In the rows, zero is written as 128.
Each row is followed by its class. Each block has new classes.
[115 118 153 131 117 131 116 100 124 127  87 101 116 126 188 133 132 120
 116  99 118 118 141 115 147 116 133 119 106 111  98 112 153 165 108 138
 122 139 126 121 128 128 165 112 139 140 113 123 172 147 107 119 134 126
 145 167 102  76 125 120 112 159 147 105 114 118 132 161  92 134  90 137
 131 103 121 140 141 108 106 150 125 122 111  85 145 140 116 131 120 133
 118 134 137 129 142 130 141  99 135 110 132 125 137 130 116 140 132 101
 117 103  82 130  97 137 121 141  95 155 122 114  81 143 111 113 148 101
 196 131 142 117  99 117 157 120 113 116 129 131 139  95 150  80 153 127
 123 101 135 133 127 113 133 125 119 138 127 122  90 114 147 142 104 242
 127  89 127 138 145 196 143 127 126 115 165 117 128 159 100 129 137 113
 153 135 138 136  98 160 128 156 113 159 152 120 138 129 123 143 141 136
 110 109 124 126  80 109  91 104 123] | bt
[105 147 136  84 166 120 141 109  38 129 136 117 123 132 179 149 107 133
 150 148 116 106 141 133 123 110 123 133 153 123 144 140  84 130 158 119
 154 120 124 161 118 128 127 163 127 124 168 138 109 124 110 143  81  97
 150 152 137 151 144 126 132 108 140  92 112 126 132 132 132 116  92 140
 111 105 123 130 146 129 135 149 106 129 130 113 141 130 152 100 115 128
 118 116 107 117 145 136 133 150 138 128 104 132 118 129 110 122 164 131
 141 153 129 127 120 117 153 160 144 126 129 127 133 141 150 118 125 119
 161 116 140 114 136 139 121 117 102 111 128 129 119 116 154  99 102 123
 141 105 139 129 139 131 134 121 111 150 113 146 171 162 135 131 141  76
 119 103 138 123 125 103 131 126 118 163 105 150 129 138 118 133 121 149
 144 125 150 143 119 107 112 140 123 108 128 114 116 117 128 127 122 106
 127 113 145 120 125 125 115 133 144] | gl
[127 108 136 137 119 124 120 132 111 123 109 109 127 116 173 138 127 136
 118  90 115 129 134 111 136  94 137 120 112 135 108 115 132 157 102 133
 109 137 133 112 133 119 129 131 149 120 117 135 162 153 106 133 127 146
 130 165  98  73 147 111 108 141 144 104 131 130 148 150 109 122  96 136
 110 110 144 136 128 115 123 147 151 109 111 107 129 142 113 135 104 144
 100 137 140 127 143 131 129  78 143 105 118 117 135 133 120 133 107 114
 104 121  85 128 102 145 100 135 134 138 111 101 102 141 121 113 158 105
 189 135 123 118  91 129 166 107 100 106 127 139 125 111 140  89 167 140
 133  92 122 132 145 106 133 135 122 126 130 106 103  91 141 158 110 199
 120 115 122 132 151 168 140 134 132 113 166 129 134 144  92 119 115 135
 151 139 139 135 100 142 129 163 140 162 159 112 138 117 140 115 175 119
 112 102 145 128  69 112 121 115 125] | hm
[170 168 130 102 155  89 148 147  93 137 189 134 112 127 126 160 117 138
 135 202 144 142 129 126 115 123 117 134 161 182 200 118  82  69 145 119
 149  85 141 147 125 126 116 139 119  92 177 109  75 101 134 158  85 137
 143 158 143 201 131 118 163  78 122 144 105 106 149  88 119 103 172 161
 139 108 138 116 117 137 185 121 112 137 129 170 133 118 140 145 125 115
 129 131 125 116 125 131  94 168 144 111 130 123 115 104 134 126 157 159
 141 131 128 115 143 126 139 154 163 106 144  81 191 175 151 130  80 192
 139 149 127 136 142 129 113 105  93 104 135 124 103 140 103 163  56 113
 133 114 104 118 128 162 139 138 192 138  84 110 151 141 119 150 140  53
 119 123 136 116 122  73 107 108 157  94 100 143 134 129 111 155  98 167
  96 113 117 139 149  64 120  99 138  97 127 125 133 133 135 119 105  96
 132 122 116 135  68 128 158 153 152] | gl
[175 124 124 113 137 173 117 115  55 128 144 120 130 116 166 126 131  76
 138 110 141 119 140 136 118 136 121 133 121 109  96 126 133 176 100 140
 114 137 128 126 118 130 131 157 131 164 122  94 165 125 107 114 142  93
 117 169 118  87 133 129 126 160 144 114 147 106 113 155 101 131 134  94
 149 142 102 132 130 123 124 147 129 168 126  90 126 139 108 108 116 173
 100 125 114 112 159 127 137 143 127 117  92 106 147 127 111 125 133 101
 134 109 140 121 134 130  95 149 147 124 133 132  95 147 133  80 132 113
 145 136 126 107 119 143 127 105 109 192 119 126 134 129 135 114 129 118
 155 117 154 131 101 123 133 102  76 129 132 118 140 125 144 148 129 140
 117  94 116 127 103 154 138 116 109 147 131 106 139 155 122 132 141 126
 159 128 148 140  97 112 129 129 102 157 143 129 130 151 116 120 139  98
  88 112 142 105 101 142 123 105 116] | gl
[211 147 128 124 137 170 140 142 103 106 146 133 129 114 185 140 124 122
 155  87 110 129 129 124  97 124 133 133 117 148  78 102 144 139  85 129
 115 147 125 102 125 101 133 146 153 113 123  98 133 144  79 116 139 127
  94 187  93  78 103 103 122 156 120 129 158 137 145 147 114 138  86  80
 130 169 115 124 120 118 127 163 154 121 118 128 109 156  99 125 125 146
  94 165 118 127 139 157 138 111 138 111  84 120 130 139  97 118 109 130
 122  97 152 132 133 148  84 152 166 109 120 100  94 139 132  92 181 104
 122 119 107 129 110 155 160  93  76 131 139 140 119 178 126 105 175 147
 191 113 104 141 100 110 131 138  75 145 118  95 125  95 137 121 119 205
 126  97 147 139 135 170 139 138 132 111 161 106 130 132 113 118 135 155
 167 120 144 141 126 124 135 145 131 155 131 117 147 129 145  85 141 124
 120 153 133 138 104 113 166  91 137] | Rl
[ 97 106 148 163 109 139 125 121 148 105 121 131 130 139 150 115 124 147
 140  97 112 124 123 137 142 134 132 126 114 118 102 136 164 175 110 127
 115 137 120 128 132 131 147 133 135 154  99 141 162 148 132 110 175 119
 132 114 121  91 138 130 107 149 126 123  82 126 108 156 130 141 102 107
 111 139 131 118 129 122  94 142 138 111 124  93 125 126 117 133 123 124
 134 130 126 126 129 134 156 115 130 133 131 123 123 152 135 118  95 115
 128 119 128 132 124 118  90 121  99 144 123 155  98 126  98 152 170 107
 125 129 146 130 156 130 140 136 150 143 126 130 130 113 127 131 151 141
 126 134 139 151 134 113 133 129 115 125 139 119 114 108 121 119  95 183
 139 134 125 133 149 168 144 116 109 162 146  98 124 115 134 123 144  95
 157 132 118 140 147 161 137 134  99 154 138 139 140 138 126 147 139 164
 128 134 126 152 132 118 127 125 119] | rg
[162 157 142 115 128 185 148 129  63 116 143 140 124 130 216 140 117 130
 142 109 126 123 113 125 113 121 130 132  77 132  95 130 136 168 115 129
 124 135 120 114 120 111 148 151 139 132 137 127 109 150  95 131 133 123
 127 170 115 109 137  99 136 141 126 119 118 111 131 140 122 139  86  84
 126 156 122 109 110 125 117 156 136 136 121 116 119 147  95 110 110 130
 118 150 100  98 152 150 151 133 132 116  84 121 122 147 112 116 111 146
 141 100 155 136 144 111  80 146 133 112 117 134 113 116 131 117 196 112
 140 118 134 118 135 174 169 127  86 134 130 138 113 156 146 109 106 141
 176 115 104 145 111 117 135 126  89 154 121 108 142 106 132 106 108 155
 132  83 137 124 114 155 134 132 119 120 153  99 133 128 108 136 137 130
 173 122 142 149 124 117 131 139 108 145 119 134 142 131 140  96 124 124
 125 140 133 140 112 122 153 103 142] | hm
[104 191 144 124 137 112 135  93  93 122  59 133 124 131 159 156 121 116
 117 119 110 117 107 139 154  97 130 138 107 120 125 139 124 130 135 126
 125 143 129 134 121 114 141 145 143 144 151 161 109 130 112 113  99 132
 153 147 127 107 154 111 114 143 143  84 141 116  99 139 155 134  89 132
 115 114 149 119 147 122 118 160 104 144 135 112 135 156 137  92 118 101
 141 150 117 110 151 136 153 128 134 122 117 130 116 143 110 145 137 124
 123  96 105 102 142 126 117 152  93 130 121 144  87 114 119 120 166 106
 151 130 168 128 114 167 124 146 112 122 138 112 122  65 169  90 114  89
 125  90 156 126 136 124 132 121 151 153 126 118 122 117 120 133 117 104
 130 134 121 131 139 170 140 137 107  87 113 131 141 164  82 134 132 117
 138 115 128 126  99 128 137 147  97 139 138 120 127 123 122 131 122 129
 121 127 115 139  88 113  85 124 127] | hm
[174 113 139 165 111 140 149  90 167 125 135 110 124 133 177 136 135 123
 135 150 111 102 133 120 119 130 129 136 132 115 112 112 147 136 104 137
 150 138 117 111 126 123  98 147 138 129 112  98 141 128 118 116 119 137
 124 131 130  96  99 123 124 149 137 133 113 127 131 155 117 118 156 119
 141 114  99 130 123 120 107 138 108 117 135  94 142 135 103 142 117 142
 138 124 138 146 154 125 145 115 147 120 138 136 130 138 110 142 160 117
 132 119 131 144 102 138 130 135  83 134 125 126 114 131 105 151 124 120
 133 138 121 122 121 122 143 131 125 139 150 146 128 153 113 115 117 157
 154 140 105 121 114 120 145 134 117 122 148 129  94 132 129 125 119 153
 125 138 122 123 137 160 140 110 143 121 125 108 141 144 106 119 143 103
 118 127 118 149 133 128 131 126 121 146 139 132 136 119 139 129 137 158
 129 151 116 153 115 119 119 101 121] | Gn
[105 139 142  85 158 144 112 131 144 128 106 131 143 137 120 110 118 131
 151 106 133 118 149 117 134 142 128 123 140 116 117 130 113 122 139 138
 137 134 129 126 135 140 135 108 109 137 129 116 147 107 145 118 137  99
 142 117 120 145  92 131 134 147 141 131 114 116 118 126  82 143  58 141
 147 153 118 140 151 139 121 120 125 131 127 133 136 136 150 110 151 126
 142 123 141 147 122 120 141 152 126 132 140 130 133 116 117 135 168 118
 122 142 110 123 103 120 162 133 151 134 139 119 110 125 141  95 121 130
 145 130 139 126 148 100 127 136 148 120 118 114 147 112 147 101 140 113
 129 147 140 116 139 136 132 115 117 136 112 141 140 172 129 125 129 133
 123 141 142 127 118 138 127 133 121 138 105 132 110 115 163 108 134 132
 142 128 121 122 123 161 112 136 143 116 120 131 110 135 123 143 138 118
 123 120 125  85 148 156 106 118 138] | gd
[161 146 134 133 135 166 121 102 129 122 105 119 138 139 159 122 131 102
 148 140 111  94 147 119 125 137 127 129 122 102 104 117 140 150 113 131
 160 153 128 128 136 127 121 144 124 141 110 100 152 126 115 106 128 110
 139 134 121 104  94 139 121 154 135 125 122 135 104 145 113 132 110 124
 163 150  95 132 150 136 110 141 121 139 142  93 135 143 124 107 136 143
 124 126 125 146 129 121 144 144 133 127 123 128 133 136  96 145 172 120
 127 151 126 148 107 125 130 136 108 127 137 142 102 131 126 125 142  82
  98 125 135 118 130 113 115 124 134 152 144 137 130 148 125 102 149 140
 143 141 129 131 114 116 135 119  87 129 144 137 131 171 132 121 130 135
 114 132 141 134 135 153 140 122 109 144 109 120 138 136 131 122 145 114
 139 123 138 130 120 148 129 121 117 147 130 127 124 130 124 133 140 121
 118 149 132 116 127 126 116 107 127] | gl
[153 141 132 166 112 117 129 116 148 126 117 128 125 123 154 148 133 111
 120 125 111 133 118 145 136 123 131 127 117 146 119 124 146 137  90 132
 138 137 120 113 123 114 126 149 139 135 125 122 151 120 125 120 147 122
 126 139 119 104 136 138 115 152 133 125 143 123  98 145 137 120 154 112
 135 131 128 119 128 122 131 142 113 140 128 113 126 135  99 137 120 131
 125 138 135 129 138 130 141 119 142 116 116 117 125 152 129 134 122 107
 123  96 125 116 137 134 100 131 111 124 132 132 106 133 103 137 142 136
 116 142 134 123 115 139 121 126 124 148 135 131 126 122 118 138 123 129
 133 115 132 137 117 123 132 126 146 131 138 120 103 100 119 130 121 136
 128 138 120 132 149 184 135 113 132 114 124  99 137 151  95 139 133 110
 120 125 111 123 112 110 141 125  97 150 150 124 146 135 107 119 121 147
 116 131 119 151  90 107 129 107 118] | rg
[124  96 127 108 142 186 144 115  59 122 128 113 144 123 165 110 141 127
 143 111 111  99 162 103 113 119 129 122 123  88  99 129 135 191 121 128
 138 137 125 132 122 132 127 149 129 141 118 139 136 174  78 135 127 121
 130 151 119  87 119 124 112 127 143 103 109 143 131 156 113 127  76 112
 109 122 112 142 145 142  97 152 157 117 128  76 137 140 119  98 107 154
  77 107 109 120 151 150 129 112 127 130  90 136 132 129 101 119 137 131
 132 171 127 150 106 130 114 132 143 132 123 142  97 128 157 116 150  50
 130  95 123 121 116 127 158 101 111 113 127 139 121 171 144  75 192 169
 156 109 129 131 114 107 131 119  43 131 158 137 153 156 144 141 134 156
 108  78 135 133 142 116 132 152 100 180 163 148 133 127 137  98 126 115
 192 132 164 141 113 160 131 163 150 162 124 109 131 116 137 124 148  99
 121 124 170 112 150 134 139 120 132] | gl
[114 179 158  90 159 149 131 118  85 100  92 143 126 135 185 134 112 152
 167  79  97 111 122 129 134 114 143 122 124 134  87 133 140 158 135 137
 122 142 113 115 129 112 156 153 142 136 146 145 132 151 109 108 139 120
 137 143  97 117 139 112 113 164 133 101 124 120 125 153 121 146   4 100
 101 165 130 107 145 131  82 166 133 112 134 133 126 151 133  89 139 102
 137 162 111 131 143 140 181 143 126 132  94 115 116 150 104 125 126 137
 113  92 124 118 113 116 117 138 135 140 124 125 121 101 129 110 221 106
 147 116 145 130 144 155 161 130  94 113 134 122 124 117 166  93 126 101
 166 119 132 148 134 108 134 136  86 159 108 115 137 115 130 120 103 167
 141 105 144 130 133 183 148 137 119 123 143 105 108 120 109 127 136 140
 172 124 140 137 109 164 127 150 123 149 123 120 143 132 132 120 133 156
 114 145 122 138 122 129 134 110 153] | gl
[108  97 135 165 113 127 129 122 127 114 148 130 137 132 163 130 116 144
 160 119  85 134 144 150 127 117 152 120 128 139 105 118 174 185  99 133
 116 145 119 127 127 125 137 166 139 151 102 137 181 148 122 101 199 105
 118 120 116 104 150 157 106 147 136 118  94 139  94 167 139 134  93 123
 104 153 139 124 161 127 123 143 144 105 130 100 130 120 122 133 110 133
 100 123 118 137 144 136 155 124 148 133  90 122 129 138 136 118 100 103
 134 144 117 144 128 124  75 125 133 143 135 119 113 101 114 152 183 107
 113 117 107 127 134 123 118 106 134 131 126 125 115 130 109 138 183 144
 126 123 137 133 126 109 136 131  86 118 139 106 132 107 121 141 118 163
 125 125 133 128 147 151 147 117  91 185 143 103 127 119 119 118 123 122
 156 141 125 133 128 154 136 144  98 159 155 121 134 136 126 125 140 161
 117 134 144 160  95 118 139 133 127] | rg
[176 122 142 125 134 168 133 133 116 122 166 122 124 127 162 131 112 136
 158 120 139 130 144 119 119 140 139 119 136 153 116 112 151 169  76 133
 141 142 135 122 130 120 135 127 143  99 115  95 154 149 105 134 147 120
 118 154 105 108 113 122 106 150 135 137  74 138 135 134  88 126  96 134
 135 150 121 131 133 133 131 140 151 108 118 132 133 123 105 148 117 148
 101 140 136 132 137 137 133 121 139 129 108 122 134 132 119 117 129 125
 134 121 111 130 115 133  84 136 144 121 132  87 128 149 129 132 157 105
 138 125 101 130 138 111 154  94 102 127 136 145 111 187 106 122 170 152
 155 120 106 143 111 119 146 139  99 136  96  94 121 118 130 138 112 185
 123 110 135 126 127 155 124 124 117 129 158 113 132 112 117 114 122 143
 161 134 133 142 147 142 127 133 140 157 137 130 150 134 168 121 137 133
 122 133 138 124  81 134 175 108 133] | Rl
[146 152 138 132 132 153 132  92  82 104 101 118 133 131 159 143 116  88
 140 126  99 102 149 125 130 118 119 132 113 112 117 118 149 170 119 130
 142 149 137 118 130 117 131 154 139 145 127 131 146 135 103 113 133 103
 141 153 124  86 127 140 111 152 145 116 131 130  94 152 137 126 100 129
 136 129 123 127 164 126 108 154 133 138 129  98 140 156 118  96 127 140
 104 123 125 130 151 128 147 131 142 120  90 128 128 137  98 138 144 112
 131 129 116 125 122 133 100 148 127 118 127 143  98 136 124 117 159  83
 119 109 134 114 115 138 123 117 119 137 138 116 123 124 143  99 159 124
 140 100 139 132 109 125 138 117 104 138 139 131 137 133 137 142 125 120
 112 116 127 130 139 160 143 130  95 131 125 131 151 145 105 118 127 121
 153 127 142 128  94 133 130 142 110 153 136 110 131 126 122 128 138 117
 121 128 146 126  96 125 103  93 124] | hm
[143 185 139 147 138 126 126 100 130 136 100 117 122 144 127 147 120 108
 142 172 116 113 128 139 136 129 125 132 138 127 160 119 135 119 133 127
 160 133 137 135 127 121 122 139 117 136 134 126 118 111 123 116 113 120
 152 130 138 138 115 131 131 141 137 119  88 121  96 122 135 129 144 157
 156 123 130 120 157 136 121 124 102 146 148 105 156 151 127 112 144 109
 147 122 139 131 143 125 148 168 147 130 132 131 130 134 112 149 167 120
 139 120 115 113 130 114 117 139  98 125 142 139 117 141 102 155 126 121
 108 144 151 127 146 129 107 134 131 150 151 111 119 101 123 136 108 113
 123 122 133 123 134 132 140 117 161 137 121 136 123 151 119 132 124  83
 123 156 124 121 135 149 125 108 108 100  97 129 153 148 113 142 132 110
 110 122 121 136 132 105 124 114 108 126 127 130 113 138 124 152 123 124
 129 140 115 143  92 123 115 123 131] | hm
[199 193 149 157 132 161 146 105  48 120 132 115 122 124 182 172 106  95
 129 151 121 112 121 130 124 110 126 120 118 145 139 114 142 176  93 127
 146 141 143 122 116  93 136 152 157 133 134 118 115 154  76 133 107 125
 146 194 135  79 138 108 113 140 141 107  86 130  93 142 113 119 142 130
 136 121 133 124 144 132 122 167 120 150 134  74 147 166  97 111 108 141
  98 145 112 105 163 159 136 120 152 102  87 114 106 147  95 134 138 126
 140 103 114 117 140 128  49 160 119 109 125 118 106 171 123 119 167  89
 145 136 141 120 126 164 147 101  76 140 155 140 107 142 120 105 135 129
 168  73 131 137 113 113 148 125 123 156 117 103 131 106 129 151 107 139
 120  91 131 114 128 167 134 121 105  96 165 133 165 165  70 149 127 127
 157 120 146 151 115 106 141 129 104 179 150 115 150 129 144 116 129 103
 117 129 142 158  17 111 150 100 113] | hm
[173 163 137 119 146 199 125 107 102 108 102 134 141 132 174 122 122  99
 174 103  94 103 140 129 116 143 133 136 120 106  74 123 161 185 100 145
 140 159 122 116 133  95 138 172 131 150 110 109 162 136 107  86 152  80
 116 149  99  86  87 144 114 186 132 122 146 138  86 156 122 137  56  86
 147 190  96 126 148 131  88 154 140 146 142 100 115 157 115  87 137 146
 120 138 120 150 138 133 172 154 132 139  85 122 137 140  82 133 151 121
 136 117 152 129 124 122 108 154 132 119 140 147  95 111 126 109 192  69
  80 116 126 124 145 136 128 117 117 179 149 133 137 162 146  90 156 142
 169 142 146 139 104 117 129 117  36 140 149 124 149 148 126 108 126 137
 124 106 143 125 128 179 144 133  88 152 127 104 127 129 140 108 151 119
 175 125 136 130 111 158 133 122 107 152 122 127 125 129 114 125 135 133
 113 168 136 108 144 140 142  77 139] | gd
[205 157 132 160 132 176 124 102  92 139 105 109 131 127 149 144 126  56
 140 154 121 102 142 129 116 153 113 132 115 100 117 110 149 167  95 136
 144 142 133 113 124 112 118 148 125 149 109 110 156 137  93 111 123 105
 150 169 128  61  94 139 115 173 136 115 120 126  86 154 106 126 155 126
 166 135  94 129 147 131 111 147 113 160 139  60 145 157  92 109 125 157
 112 124 132 126 155 126 134 140 147 112 100 130 139 131  88 151 173 109
 146 116 124 126 121 132  97 141 105 113 138 136 100 156 124 116 116  76
 113 137 140 112 118 134 119 121 121 170 142 138 130 142 129 106 155 142
 144 101 141 122 106 131 133 109 100 125 141 112 119 148 129 137 126 124
 112 126 125 123 126 169 134 121  98 111 124 122 166 171 107 123 144 106
 141 130 131 133 108 121 144 114  78 164 143 126 129 139 123 178 138 107
 116 140 130 110  70 121 120  91 125] | bt
[212 129 126 163 102 145 136 131 154  97 143 145 123 124 156 138 140  99
 139 111 125 124 103 142 112 131 127 137 113 123  94 122 149 136  88 130
 110 133 109  99 122 107 119 136 137 116 136  98 126 114 113 118 137 137
  99 152 119 106 109 110 132 148 110 143 169 132 128 144 132 128 178  75
 144 143 103 117  82 115 117 134 123 148 132 123 110 128  99 135 122 159
 132 157 132 129 126 136 130 117 133 129 127 123 134 139 118 139 119 116
 129  83 164 126 142 137 106 127 103 119 127 147 120 122  96 126 148 136
 116 131 109 116 115 152 143 133 110 156 136 154 128 156 121 139  89 143
 157 141 116 133  96 106 122 135 120 124 138 106  94  97 129 102 113 154
 124 119 127 133 117 179 140 122 155  98 145  91 136 135 106 131 147 109
 125 122 116 135 142 105 144  98 110 143 123 139 141 127 134 112 129 152
 129 146 108 155 131 115 147 104 119] | Gn
